Below is a small trained network, with its code and all its weights. Each question gives an input and a class and asks what happens when units are switched off, that is, made to give their printed mean instead of their output.

import numpy as np


def w(rows, s, z=0):
    codes = np.array(rows[::2]) - 128.0
    scale = np.full(codes.shape[1], s)
    scale[-1] = z or s
    return codes * scale


def f(y):
    return y / 2 * (1 + np.tanh(0.7978845608 * (y + 0.044715 * y**3)))


def log_softmax(a):
    a = a - a.max(-1, keepdims=True)
    return a - np.log(np.exp(a).sum(-1, keepdims=True))


def net(x, mask):
    res = np.array(x, float).reshape(1, 5) / 4 @ E
    y = f(res @ A[0][:, :-1].T + A[0][:, -1])
    res = res + np.where(mask, y, B[0][:, -1]) @ B[0][:, :-1]
    return log_softmax(res[-1] @ U[:, :-1].T + U[:, -1])


A, B = {}, {}
E = w([
[75,135,225,38],'x0',
[16,153,2,114],'x1',
[103,221,194,202],'x2',
[129,128,128,129],'x3',
[223,216,88,14],'x4',
],0.0084)
A[0] = w([
[119,189,146,164,9],'n0',
[67,130,194,54,16],'n1',
[166,42,83,106,83],'n2',
[157,118,198,88,110],'n3',
[167,167,126,84,187],'n4',
[154,161,119,74,123],'n5',
[136,185,131,67,91],'n6',
[131,44,133,56,103],'n7',
[142,90,205,100,1],'n8',
[135,181,137,171,222],'n9',
[215,94,152,137,39],'n10',
[70,139,95,108,89],'n11',
[126,174,138,166,226],'n12',
[122,184,146,160,186],'n13',
[145,174,117,58,73],'n14',
[52,29,171,126,95],'n15',
[203,109,138,181,21],'n16',
[196,113,164,124,5],'n17',
[191,166,83,127,55],'n18',
[58,131,93,96,100],'n19',
[71,155,86,120,93],'n20',
[188,156,87,57,66],'n21',
[190,131,69,198,197],'n22',
[117,71,132,51,170],'n23',
[101,178,165,129,170],'n24',
[176,107,188,146,2],'n25',
[163,70,78,88,232],'n26',
[87,127,172,78,118],'n27',
[68,217,38,139,112],'n28',
[136,86,109,186,71],'n29',
[134,7,108,84,84],'n30',
[99,70,142,199,145],'n31',
[156,59,94,115,110],'n32',
],0.013,0.0016)
B[0] = w([
[133,153,208,131,171],'n0',
[94,151,2,103,210],'n1',
[96,179,214,89,206],'n2',
[114,107,117,107,223],'n3',
[137,126,139,179,211],'n4',
[164,148,154,178,202],'n5',
[157,126,107,179,207],'n6',
[103,176,176,98,203],'n7',
[152,90,102,89,209],'n8',
[43,165,181,105,183],'n9',
[110,76,115,111,208],'n10',
[157,64,153,78,180],'n11',
[131,163,146,112,176],'n12',
[57,164,216,126,181],'n13',
[173,113,127,192,215],'n14',
[206,129,105,237,214],'n15',
[100,58,93,77,191],'n16',
[146,93,131,109,199],'n17',
[162,148,86,183,197],'n18',
[164,62,153,98,192],'n19',
[161,98,179,81,189],'n20',
[169,127,129,176,246],'n21',
[91,171,42,60,219],'n22',
[114,167,130,126,199],'n23',
[64,156,146,133,181],'n24',
[137,80,153,79,205],'n25',
[97,152,142,116,219],'n26',
[98,159,24,119,182],'n27',
[166,83,153,79,255],'n28',
[159,145,69,160,176],'n29',
[96,181,200,143,214],'n30',
[148,131,108,192,216],'n31',
[82,189,178,124,185],'n32',
],0.0096,0.0092)
U = w([
[71,209,218,83,91],'0',
[195,121,108,197,59],'1',
[150,7,143,18,43],'2',
[87,169,14,52,255],'3',
],0.014,0.0059)

Each question gives the input, the list of numbers given to net, and the class t.
The units are the neurons (one row each of A and B). Each row of codes is followed by its name. A weight is (code - 128) times the scale printed after its matrix; where a second scale follows, it is the last column's (A, B and U).
mask holds one flag per neuron, in row order. A switched-off neuron (its flag False) gives its mean, the last column of its row in B, instead of its output. The means were averaged over made-up inputs and are rounded, as every weight is.
A unit's drop is (log p(t) with every unit on - log p(t) with that unit switched off) / (log p(t) with every unit on - log p(t) with every unit switched off).
The circuit of an input: a set's keep is (log p(t) with only the set's units on - log p(t) with every unit switched off) / (log p(t) with every unit on - log p(t) with every unit switched off). Starting from the 12 units with the biggest drops (on a tie, the unit counted first), units are removed one at a time, each time the one whose removal leaves the highest keep (on an exact tie, the one counted first), for as long as the keep stays at least 0.8.
circuit, biggest first: the units of the circuit, biggest drop first
unit that matters most: the unit with the biggest drop
k most important neurons: the k neurons with the biggest drops, biggest first
drop when u is switched off: that unit's drop, to one decimal
input [5,5,-1,-2,-7], class 1: unit that matters most => n15
input [5,3,-6,6,7], class 1: circuit, biggest first => n14, n21
input [2,6,5,2,-4], class 2: circuit, biggest first => n28, n19
input [-6,-7,2,-7,-6], class 2: 2 most important neurons => n16, n25
input [8,-5,-3,6,6], class 3: 3 most important neurons => n1, n27, n15
input [6,-6,4,-3,4], class 2: 4 most important neurons => n25, n22, n8, n17
input [4,7,6,7,5], class 2: circuit, biggest first => n28, n19
input [-2,4,6,5,6], class 0: 3 most important neurons => n9, n13, n15
input [-7,-6,-3,2,-1], class 3: 2 most important neurons => n22, n28
input [8,3,7,-8,3], class 3: 2 most important neurons => n1, n27
input [8,-6,4,-5,7], class 3: 2 most important neurons => n1, n27
input [0,5,-6,-2,-7], class 1: 2 most important neurons => n15, n31
input [3,-2,-6,7,-6], class 0: 2 most important neurons => n30, n7
input [6,-3,-4,5,3], class 3: circuit, biggest first => n1
input [6,6,-6,7,1], class 0: 3 most important neurons => n30, n7, n23
input [-4,-8,-8,-7,-6], class 0: drop when n7 is switched off => 0.2
input [2,-6,5,3,-4], class 2: drop when n30 is switched off => 0.2
input [-4,6,7,-1,3], class 0: drop when n13 is switched off => 0.1
input [5,8,-4,1,-5], class 2: drop when n19 is switched off => 0.1
input [-8,-6,-1,-6,5], class 3: circuit, biggest first => n22
